Here is a tiny trained network, its code and every weight. The questions are about switching its units off for an input and a class, where a switched-off unit gives its printed mean instead of its output.

import numpy as np


def w(rows, s, z=0):
    codes = np.array(rows[::2]) - 128.0
    scale = np.full(codes.shape[1], s)
    scale[-1] = z or s
    return codes * scale


def norm(h):
    return h / np.sqrt((h * h).mean(-1, keepdims=True) + 1e-5)


def f(y):
    return np.maximum(y, 0)


def log_softmax(a):
    a = a - a.max(-1, keepdims=True)
    return a - np.log(np.exp(a).sum(-1, keepdims=True))


def net(x, mask):
    res = np.array(x, float).reshape(1, 4) / 4 @ E
    u = 0
    for l in range(3):
        y = f(norm(res) @ A[l][:, :-1].T + A[l][:, -1])
        res = res + np.where(mask[u : u + 10], y, B[l][:, -1]) @ B[l][:, :-1]
        u += 10
    return log_softmax(norm(res)[-1] @ U[:, :-1].T + U[:, -1])


A, B = {}, {}
E = w([
[93,243,92,77,153,58,173,117],'x0',
[184,178,78,193,22,130,103,183],'x1',
[25,106,166,162,90,91,172,248],'x2',
[40,117,34,169,158,80,14,127],'x3',
],0.011)
A[0] = w([
[98,62,169,73,195,94,152,92,5],'L0N1',
[149,182,87,244,28,118,160,97,2],'L0N2',
[116,225,151,24,119,135,84,170,30],'L0N3',
[161,140,182,191,137,39,95,32,142],'L0N4',
[218,207,15,172,2,136,110,195,65],'L0N5',
[112,238,164,127,140,114,145,96,195],'L0N6',
[161,185,169,95,103,230,152,152,35],'L0N7',
[142,153,36,98,159,98,198,165,17],'L0N8',
[181,9,97,170,132,220,166,144,141],'L0N9',
[83,132,115,175,146,99,156,188,115],'L0N10',
],0.0078,0.0092)
B[0] = w([
[99,187,186,81,184,199,65,255,150],'L0N1',
[209,239,121,63,37,162,95,253,148],'L0N2',
[129,139,186,162,157,64,107,108,134],'L0N3',
[94,142,116,159,143,178,129,182,185],'L0N4',
[138,158,131,69,158,143,95,237,229],'L0N5',
[127,88,228,211,105,129,68,104,253],'L0N6',
[158,51,104,86,179,50,168,137,152],'L0N7',
[137,140,167,207,134,53,105,112,132],'L0N8',
[129,159,224,177,112,51,81,113,241],'L0N9',
[103,143,109,132,136,222,111,86,194],'L0N10',
],0.0087,0.006)
A[1] = w([
[113,132,104,119,86,146,162,94,30],'L1N1',
[95,103,118,151,101,124,198,174,80],'L1N2',
[180,141,95,122,117,135,116,111,120],'L1N3',
[206,158,87,99,141,125,111,82,64],'L1N4',
[169,126,159,124,137,134,222,130,70],'L1N5',
[172,147,135,117,108,163,184,145,73],'L1N6',
[106,146,124,96,151,123,161,103,87],'L1N7',
[86,115,111,128,81,103,165,156,2],'L1N8',
[113,248,116,123,126,67,172,103,90],'L1N9',
[90,124,102,161,144,156,103,120,125],'L1N10',
],0.018,0.0055)
B[1] = w([
[141,111,96,108,124,127,127,138,128],'L1N1',
[109,181,126,152,126,179,176,49,211],'L1N2',
[73,128,132,148,105,147,168,160,189],'L1N3',
[52,175,123,194,118,186,187,125,212],'L1N4',
[173,148,60,98,112,44,127,57,244],'L1N5',
[103,102,95,91,94,94,139,108,202],'L1N6',
[150,57,143,121,96,166,133,193,163],'L1N7',
[84,164,133,149,131,186,123,99,163],'L1N8',
[135,8,182,184,108,126,68,162,215],'L1N9',
[172,149,123,67,76,111,146,97,254],'L1N10',
],0.013,0.0062)
A[2] = w([
[180,86,128,164,141,173,110,105,170],'L2N1',
[112,134,186,165,118,100,97,113,15],'L2N2',
[88,113,100,132,123,126,79,124,124],'L2N3',
[86,128,10,126,141,96,80,122,4],'L2N4',
[83,100,155,113,184,157,167,74,111],'L2N5',
[130,145,156,48,101,184,111,140,118],'L2N6',
[136,98,129,96,224,137,173,128,149],'L2N7',
[122,199,146,123,155,64,113,124,160],'L2N8',
[98,84,159,56,251,103,127,119,71],'L2N9',
[95,174,143,178,169,161,157,93,126],'L2N10',
],0.016,0.0031)
B[2] = w([
[42,106,184,167,141,99,148,164,199],'L2N1',
[150,83,123,122,213,157,96,88,233],'L2N2',
[159,139,193,113,112,109,220,70,223],'L2N3',
[179,114,133,67,68,54,248,81,214],'L2N4',
[104,179,115,144,67,151,71,171,254],'L2N5',
[147,129,63,90,245,170,79,129,189],'L2N6',
[130,155,71,97,72,124,111,181,177],'L2N7',
[172,131,60,79,244,150,121,116,177],'L2N8',
[202,190,79,172,57,121,139,222,238],'L2N9',
[61,143,116,84,186,189,129,95,241],'L2N10',
],0.011,0.007)
U = w([
[176,206,111,136,55,147,95,251,153],'0',
[165,117,136,53,67,39,186,21,173],'1',
[12,170,146,162,107,234,145,72,138],'2',
[140,18,237,230,124,92,33,129,131],'3',
[151,125,76,83,251,157,69,97,185],'4',
[95,95,97,121,197,119,154,133,43],'5',
[105,89,100,121,178,121,140,120,55],'6',
[88,64,75,118,189,121,134,132,10],'7',
],0.017,0.012)

Each question gives the input, the list of numbers given to net, and the class t.
The units are the neurons (one row each of A and B). Each row of codes is followed by its name. A weight is (code - 128) times the scale printed after its matrix; where a second scale follows, it is the last column's (A, B and U).
mask holds one flag per neuron, layer by layer. A switched-off neuron (its flag False) gives its mean, the last column of its row in B, instead of its output. The means were averaged over made-up inputs and are rounded, as every weight is.
A unit's drop is (log p(t) with every unit on - log p(t) with that unit switched off) / (log p(t) with every unit on - log p(t) with every unit switched off).
The circuit of an input: a set's keep is (log p(t) with only the set's units on - log p(t) with every unit switched off) / (log p(t) with every unit on - log p(t) with every unit switched off). Starting from the 12 units with the biggest drops (on a tie, the unit counted first), units are removed one at a time, each time the one whose removal leaves the highest keep (on an exact tie, the one counted first), for as long as the keep stays at least 0.8.
circuit, biggest first: the units of the circuit, biggest drop first
k most important neurons: the k neurons with the biggest drops, biggest first
k most important neurons of layer l: the k neurons of layer l with the biggest drops, biggest first
drop of u: that unit's drop, to one decimal
input [-6,-6,8,-3], class 2: circuit, biggest first	L1N2
input [-8,5,-8,-3], class 2: 4 most important neurons	L1N4; L0N6; L1N9; L1N3
input [3,3,3,-1], class 4: 2 most important neurons of layer 2	L2N6; L2N9
input [6,1,-6,2], class 2: 3 most important neurons	L1N4; L0N9; L2N10
input [1,-8,-8,7], class 0: circuit, biggest first	L2N9; L2N5
input [2,-1,2,-3], class 4: 2 most important neurons of layer 0	L0N6; L0N2
input [6,4,1,6], class 1: 3 most important neurons	L0N9; L2N4; L2N3
input [-8,-7,-5,4], class 3: 3 most important neurons of layer 0	L0N9; L0N5; L0N7
input [2,6,-3,-8], class 1: 3 most important neurons	L1N5; L1N6; L0N7
input [8,-3,-1,8], class 1: 3 most important neurons	L2N4; L0N9; L1N10
input [3,6,8,3], class 2: 2 most important neurons	L1N2; L1N8
input [-5,-5,5,5], class 0: circuit, biggest first	L0N6; L2N9; L1N4
input [7,4,5,6], class 3: 2 most important neurons	L1N9; L1N5
input [-6,-1,-8,5], class 2: circuit, biggest first	L1N4
input [-2,3,7,5], class 2: 2 most important neurons	L1N2; L1N5
input [-1,-7,5,7], class 0: 2 most important neurons	L2N9; L1N5
input [-7,5,-2,-6], class 3: 3 most important neurons	L0N9; L1N10; L2N4
input [-5,3,0,-7], class 1: 2 most important neurons	L1N5; L0N6
input [0,0,1,0], class 4: 2 most important neurons	L2N6; L0N10
input [-1,-6,-1,4], class 0: circuit, biggest first	L2N9
input [8,2,-5,7], class 3: 2 most important neurons of layer 1	L1N9; L1N5
input [-2,6,-4,8], class 1: drop of L1N8	0.0
input [4,-6,5,0], class 0: drop of L2N9	0.2
